Here is a tiny trained network, its code and every weight. The questions are about switching its units off for an input and a target symbol, where a switched-off unit gives its printed mean instead of its output.

import numpy as np


def w(rows, s, z=0):
    codes = np.array(rows[::2]) - 128.0
    scale = np.full(codes.shape[1], s)
    scale[-1] = z or s
    return codes * scale


def norm(h):
    return h / np.sqrt((h * h).mean(-1, keepdims=True) + 1e-5)


def f(y):
    return y / 2 * (1 + np.tanh(0.7978845608 * (y + 0.044715 * y**3)))


def softmax(a):
    e = np.exp(a - a.max(-1, keepdims=True))
    return e / e.sum(-1, keepdims=True)


def log_softmax(a):
    a = a - a.max(-1, keepdims=True)
    return a - np.log(np.exp(a).sum(-1, keepdims=True))


def net(x, mask):
    ids = ['ΠΩδεηξ'.index(c) for c in x.split()]
    T = len(ids)
    res = E[ids] + P[:T]
    r = norm(res)
    for j in range(3):
        rows = slice(3 * j, 3 * j + 3)
        q, k, v = (r @ M[0][rows].T for M in (Q, K, V))
        z = softmax(np.where(np.tri(T) > 0, q @ k.T / 3**0.5, -1e9)) @ v
        o = O[0][rows]
        res = res + np.where(mask[j], z, o[:, -1]) @ o[:, :-1]
    y = f(norm(res) @ A[0][:, :-1].T + A[0][:, -1])
    res = res + np.where(mask[3:7], y, B[0][:, -1]) @ B[0][:, :-1]
    return log_softmax(norm(res)[-1] @ U[:, :-1].T + U[:, -1])


Q, K, V, O, A, B = {}, {}, {}, {}, {}, {}
E = w([
[109,106,99,203,189],'Π',
[126,112,111,186,174],'Ω',
[73,92,92,98,141],'δ',
[139,2,155,211,144],'ε',
[122,111,230,180,135],'η',
[168,144,179,133,183],'ξ',
],0.022)
P = w([
[2,174,86,238,223],'0',
[20,163,100,161,163],'1',
[61,160,81,130,136],'2',
[99,131,89,121,118],'3',
[133,113,97,106,89],'4',
[157,122,123,107,102],'5',
[131,99,129,80,145],'6',
],0.0089)
Q[0] = w([
[231,165,250,70,16],'H0',
[124,57,208,137,172],'H0',
[63,6,189,107,164],'H0',
[174,241,236,109,47],'H1',
[126,147,192,185,35],'H1',
[169,190,149,144,78],'H1',
[150,100,159,151,254],'H2',
[127,76,161,73,146],'H2',
[42,122,65,145,139],'H2',
],0.0093)
K[0] = w([
[38,161,76,209,146],'H0',
[17,49,56,49,71],'H0',
[145,101,143,48,68],'H0',
[2,150,107,111,234],'H1',
[77,40,108,104,85],'H1',
[78,184,187,157,180],'H1',
[135,175,128,76,55],'H2',
[110,121,110,61,28],'H2',
[227,157,190,190,54],'H2',
],0.0099)
V[0] = w([
[179,130,162,107,125],'H0',
[78,94,159,123,93],'H0',
[70,82,151,10,121],'H0',
[205,115,254,144,84],'H1',
[174,113,133,185,33],'H1',
[129,68,188,109,135],'H1',
[158,136,202,165,110],'H2',
[74,89,183,176,133],'H2',
[116,108,140,199,85],'H2',
],0.012)
O[0] = w([
[144,177,88,102,174,47],'H0',
[89,180,202,196,210,164],'H0',
[144,218,164,207,254,158],'H0',
[115,96,105,111,32,73],'H1',
[66,22,201,119,118,66],'H1',
[118,102,76,218,87,157],'H1',
[200,171,145,73,55,123],'H2',
[181,119,153,187,105,254],'H2',
[89,143,188,88,139,169],'H2',
],0.0087,0.0092)
A[0] = w([
[77,108,5,145,115,210],'N0',
[213,180,135,127,103,254],'N1',
[120,150,179,131,61,246],'N2',
[135,62,93,162,154,142],'N3',
],0.012,0.002)
B[0] = w([
[215,112,28,88,148,252],'N0',
[159,29,33,60,170,219],'N1',
[240,249,53,196,59,214],'N2',
[95,164,254,16,14,253],'N3',
],0.0095,0.0038)
U = w([
[19,39,118,95,158,48],'Π',
[106,109,210,19,115,123],'Ω',
[105,198,155,177,228,192],'δ',
[2,77,173,173,38,169],'ε',
[174,234,114,251,18,2],'η',
[188,75,42,110,117,208],'ξ',
],0.0073,0.0032)

Each question gives the input, a string of symbols that net reads in full, and the target symbol t.
The units are the heads (3 rows each of Q, K, V and O) and the neurons (one row each of A and B). Each row of codes is followed by its name. A weight is (code - 128) times the scale printed after its matrix; where a second scale follows, it is the last column's (O, A, B and U).
mask holds one flag per unit, heads first, then neurons. A switched-off unit (its flag False) gives its mean, the last column of its rows in O or B, instead of its output. The means were averaged over made-up inputs and are rounded, as every weight is.
A unit's drop is (log p(t) with every unit on - log p(t) with that unit switched off) / (log p(t) with every unit on - log p(t) with every unit switched off).
The circuit of an input: a set's keep is (log p(t) with only the set's units on - log p(t) with every unit switched off) / (log p(t) with every unit on - log p(t) with every unit switched off). Starting from all 7 units, units are removed one at a time, each time the one whose removal leaves the highest keep (on an exact tie, the one counted first), for as long as the keep stays at least 0.8.
circuit, biggest first: the units of the circuit, biggest drop first
most important unit: the unit with the biggest drop
k most important neurons: the k neurons with the biggest drops, biggest first
heads that matter: for each layer, one digit per head in row order, 1 if its drop is at least 0.15 and else 0, layers parted by /
drop of u: that unit's drop, to one decimal
input ε ξ Ω ξ η δ δ, target η: most important unit	H1
input ε Ω Π Ω, target Ω: circuit, biggest first	[N3, H0]
input Ω ε Ω ε Π, target ε: heads that matter	000
input δ ξ δ, target ξ: heads that matter	000
input δ η δ ξ ξ Ω, target ξ: heads that matter	000
input Π δ δ ξ ξ ξ ε, target ε: heads that matter	010
input ε δ δ, target ε: circuit, biggest first	[H1, H2]
input δ δ ε Ω, target ε: circuit, biggest first	[H1, N3]
input ε η Ω ξ η η η, target η: 2 most important neurons	[N2, N3]
input η Ω η δ, target η: heads that matter	011
input δ ε ξ Ω δ Π δ, target δ: heads that matter	100
input ξ ξ δ, target ξ: heads that matter	000
input Π Ω Ω, target Ω: heads that matter	110
input Π Ω Π, target Ω: circuit, biggest first	[H0, N3, H1]
input Ω Π ε ξ ξ, target ξ: circuit, biggest first	[H0, N1]
input ξ ε Ω Π, target ε: 3 most important neurons	[N3, N1, N2]
input Ω η ξ ξ, target ξ: most important unit	N1
input Π η Π, target η: circuit, biggest first	[H2, H1]
input Ω Ω ξ ε, target ε: 2 most important neurons	[N3, N1]
input δ η δ δ Π η Ω, target η: most important unit	H1
input δ Π ξ η η, target δ: drop of H1	0.7
input ξ ξ ξ Π, target ξ: drop of H2	0.0
input Π ξ ξ Π, target ξ: drop of H0	0.2
